Below is a small trained network, with its code and all its weights. Each question gives an input and a target symbol and asks what happens when units are switched off, that is, made to give their printed mean instead of their output.

import numpy as np


def w(rows, s, z=0):
    codes = np.array(rows[::2]) - 128.0
    scale = np.full(codes.shape[1], s)
    scale[-1] = z or s
    return codes * scale


def norm(h):
    return h / np.sqrt((h * h).mean(-1, keepdims=True) + 1e-5)


def f(y):
    return np.maximum(y, 0)


def softmax(a):
    e = np.exp(a - a.max(-1, keepdims=True))
    return e / e.sum(-1, keepdims=True)


def log_softmax(a):
    a = a - a.max(-1, keepdims=True)
    return a - np.log(np.exp(a).sum(-1, keepdims=True))


def net(x, mask):
    ids = ['Πβζηθσψω'.index(c) for c in x.split()]
    T = len(ids)
    res = E[ids] + P[:T]
    r = norm(res)
    for j in range(3):
        rows = slice(4 * j, 4 * j + 4)
        q, k, v = (r @ M[0][rows].T for M in (Q, K, V))
        z = softmax(np.where(np.tri(T) > 0, q @ k.T / 4**0.5, -1e9)) @ v
        o = O[0][rows]
        res = res + np.where(mask[j], z, o[:, -1]) @ o[:, :-1]
    y = f(norm(res) @ A[0][:, :-1].T + A[0][:, -1])
    res = res + np.where(mask[3:15], y, B[0][:, -1]) @ B[0][:, :-1]
    return log_softmax(norm(res)[-1] @ U[:, :-1].T + U[:, -1])


Q, K, V, O, A, B = {}, {}, {}, {}, {}, {}
E = w([
[97,163,88,141],'Π',
[184,150,182,64],'β',
[114,84,104,130],'ζ',
[154,48,92,48],'η',
[200,127,156,152],'θ',
[217,83,44,141],'σ',
[93,174,156,103],'ψ',
[145,249,45,1],'ω',
],0.0091)
P = w([
[51,93,165,206],'0',
[155,225,3,109],'1',
[174,179,30,81],'2',
[198,136,86,73],'3',
[193,135,82,74],'4',
[189,112,103,55],'5',
[186,155,64,45],'6',
[203,137,85,36],'7',
],0.0042)
Q[0] = w([
[118,142,199,216],'h0',
[77,81,193,197],'h0',
[106,204,149,110],'h0',
[165,183,121,94],'h0',
[153,200,97,26],'h1',
[234,216,63,18],'h1',
[124,199,204,70],'h1',
[98,128,181,190],'h1',
[181,77,97,113],'h2',
[233,3,80,120],'h2',
[120,82,144,208],'h2',
[77,240,254,170],'h2',
],0.0062)
K[0] = w([
[152,118,71,125],'h0',
[149,156,87,140],'h0',
[127,101,118,167],'h0',
[119,95,148,125],'h0',
[106,98,125,175],'h1',
[87,50,151,193],'h1',
[158,140,129,175],'h1',
[152,180,120,118],'h1',
[140,90,134,138],'h2',
[131,8,151,178],'h2',
[85,117,111,119],'h2',
[96,188,148,67],'h2',
],0.012)
V[0] = w([
[210,19,129,151],'h0',
[98,124,226,173],'h0',
[81,88,75,137],'h0',
[42,111,68,132],'h0',
[123,62,76,73],'h1',
[165,201,78,179],'h1',
[151,137,60,63],'h1',
[184,112,170,74],'h1',
[133,254,76,81],'h2',
[90,189,171,115],'h2',
[68,105,108,186],'h2',
[117,120,132,118],'h2',
],0.0067)
O[0] = w([
[106,172,13,146,181],'h0',
[255,221,155,103,15],'h0',
[57,132,122,33,146],'h0',
[79,113,164,22,127],'h0',
[99,196,131,59,203],'h1',
[39,122,122,207,138],'h1',
[83,226,131,129,142],'h1',
[169,181,49,138,83],'h1',
[80,36,208,161,153],'h2',
[177,60,104,116,2],'h2',
[122,144,37,70,93],'h2',
[141,130,119,133,115],'h2',
],0.005,0.0029)
A[0] = w([
[199,164,81,208,46],'n0',
[201,79,88,93,56],'n1',
[169,123,178,113,15],'n2',
[150,154,200,169,72],'n3',
[74,195,174,65,91],'n4',
[121,139,126,149,34],'n5',
[182,54,142,99,4],'n6',
[101,106,103,230,172],'n7',
[97,235,130,65,107],'n8',
[106,3,7,123,111],'n9',
[137,44,176,60,153],'n10',
[56,81,90,171,56],'n11',
],0.0058,0.0031)
B[0] = w([
[79,141,142,86,192],'n0',
[162,168,158,104,182],'n1',
[92,147,122,141,138],'n2',
[111,138,142,177,145],'n3',
[100,156,185,140,201],'n4',
[123,133,124,136,128],'n5',
[128,166,164,158,151],'n6',
[94,111,169,230,193],'n7',
[125,160,216,189,237],'n8',
[119,2,91,139,255],'n9',
[114,166,135,157,234],'n10',
[166,139,103,145,161],'n11',
],0.0068,0.0032)
U = w([
[133,59,140,13,224],'Π',
[215,90,54,195,227],'β',
[103,214,118,36,4],'ζ',
[30,183,57,139,134],'η',
[211,191,112,241,90],'θ',
[35,124,109,173,222],'σ',
[238,98,254,101,33],'ψ',
[98,21,205,138,118],'ω',
],0.0087,0.0026)

Each question gives the input, a string of symbols that net reads in full, and the target symbol t.
The units are the heads (4 rows each of Q, K, V and O) and the neurons (one row each of A and B). Each row of codes is followed by its name. A weight is (code - 128) times the scale printed after its matrix; where a second scale follows, it is the last column's (O, A, B and U).
mask holds one flag per unit, heads first, then neurons. A switched-off unit (its flag False) gives its mean, the last column of its rows in O or B, instead of its output. The means were averaged over made-up inputs and are rounded, as every weight is.
A unit's drop is (log p(t) with every unit on - log p(t) with that unit switched off) / (log p(t) with every unit on - log p(t) with every unit switched off).
The circuit of an input: a set's keep is (log p(t) with only the set's units on - log p(t) with every unit switched off) / (log p(t) with every unit on - log p(t) with every unit switched off). Starting from the 12 units with the biggest drops (on a tie, the unit counted first), units are removed one at a time, each time the one whose removal leaves the highest keep (on an exact tie, the one counted first), for as long as the keep stays at least 0.8.
units of the circuit, in order: the units of the circuit, biggest drop first
most important unit: the unit with the biggest drop
k most important neurons: the k neurons with the biggest drops, biggest first
which heads matter: for each layer, one digit per head in row order, 1 if its drop is at least 0.15 and else 0, layers parted by /
drop of u: that unit's drop, to one decimal
input ψ β ω Π Π, target ω: which heads matter => 001
input ψ θ σ η η, target ψ: which heads matter => 101
input Π ψ σ σ, target ω: most important unit => h1
input σ ζ β ζ, target η: which heads matter => 111
input ζ ψ ω, target Π: units of the circuit, in order => h1, h2
input ψ θ σ, target ψ: which heads matter => 100
input θ σ θ β σ σ θ η, target β: which heads matter => 100
input Π ω σ ω ω ψ ψ η, target ω: units of the circuit, in order => h1, h0
input η η ζ σ η η σ β, target ζ: which heads matter => 110
input θ θ σ θ Π Π ζ, target β: which heads matter => 000
input β ψ θ ψ ψ η σ, target θ: which heads matter => 111
input ψ ω ψ, target ψ: which heads matter => 100
input θ β σ β θ Π, target β: which heads matter => 010
input Π ψ σ θ ψ, target ω: which heads matter => 001
input ψ σ ζ, target ψ: units of the circuit, in order => h0
input β Π ω, target θ: which heads matter => 100
input ζ η σ, target Π: units of the circuit, in order => h1, h0
input σ ω η η σ, target η: units of the circuit, in order => h1, h0
input β β Π, target θ: which heads matter => 100
input θ Π σ σ Π θ, target β: units of the circuit, in order => h0, n8
input η β ω β Π ψ σ ζ, target ζ: which heads matter => 010
input ζ β ψ Π Π Π, target Π: units of the circuit, in order => h1
input Π ω Π θ, target ω: which heads matter => 110
input β β ζ Π σ, target θ: units of the circuit, in order => h0, h1
input θ β β, target θ: drop of n9 => 0.1
input Π σ σ ω Π Π, target ω: drop of n8 => 0.0
input ψ η ω, target ψ: drop of h0 => 0.6
input η θ σ σ θ ψ ζ, target ζ: drop of n8 => -0.1
input β ψ Π ζ σ ζ β η, target ζ: most important neuron => n9
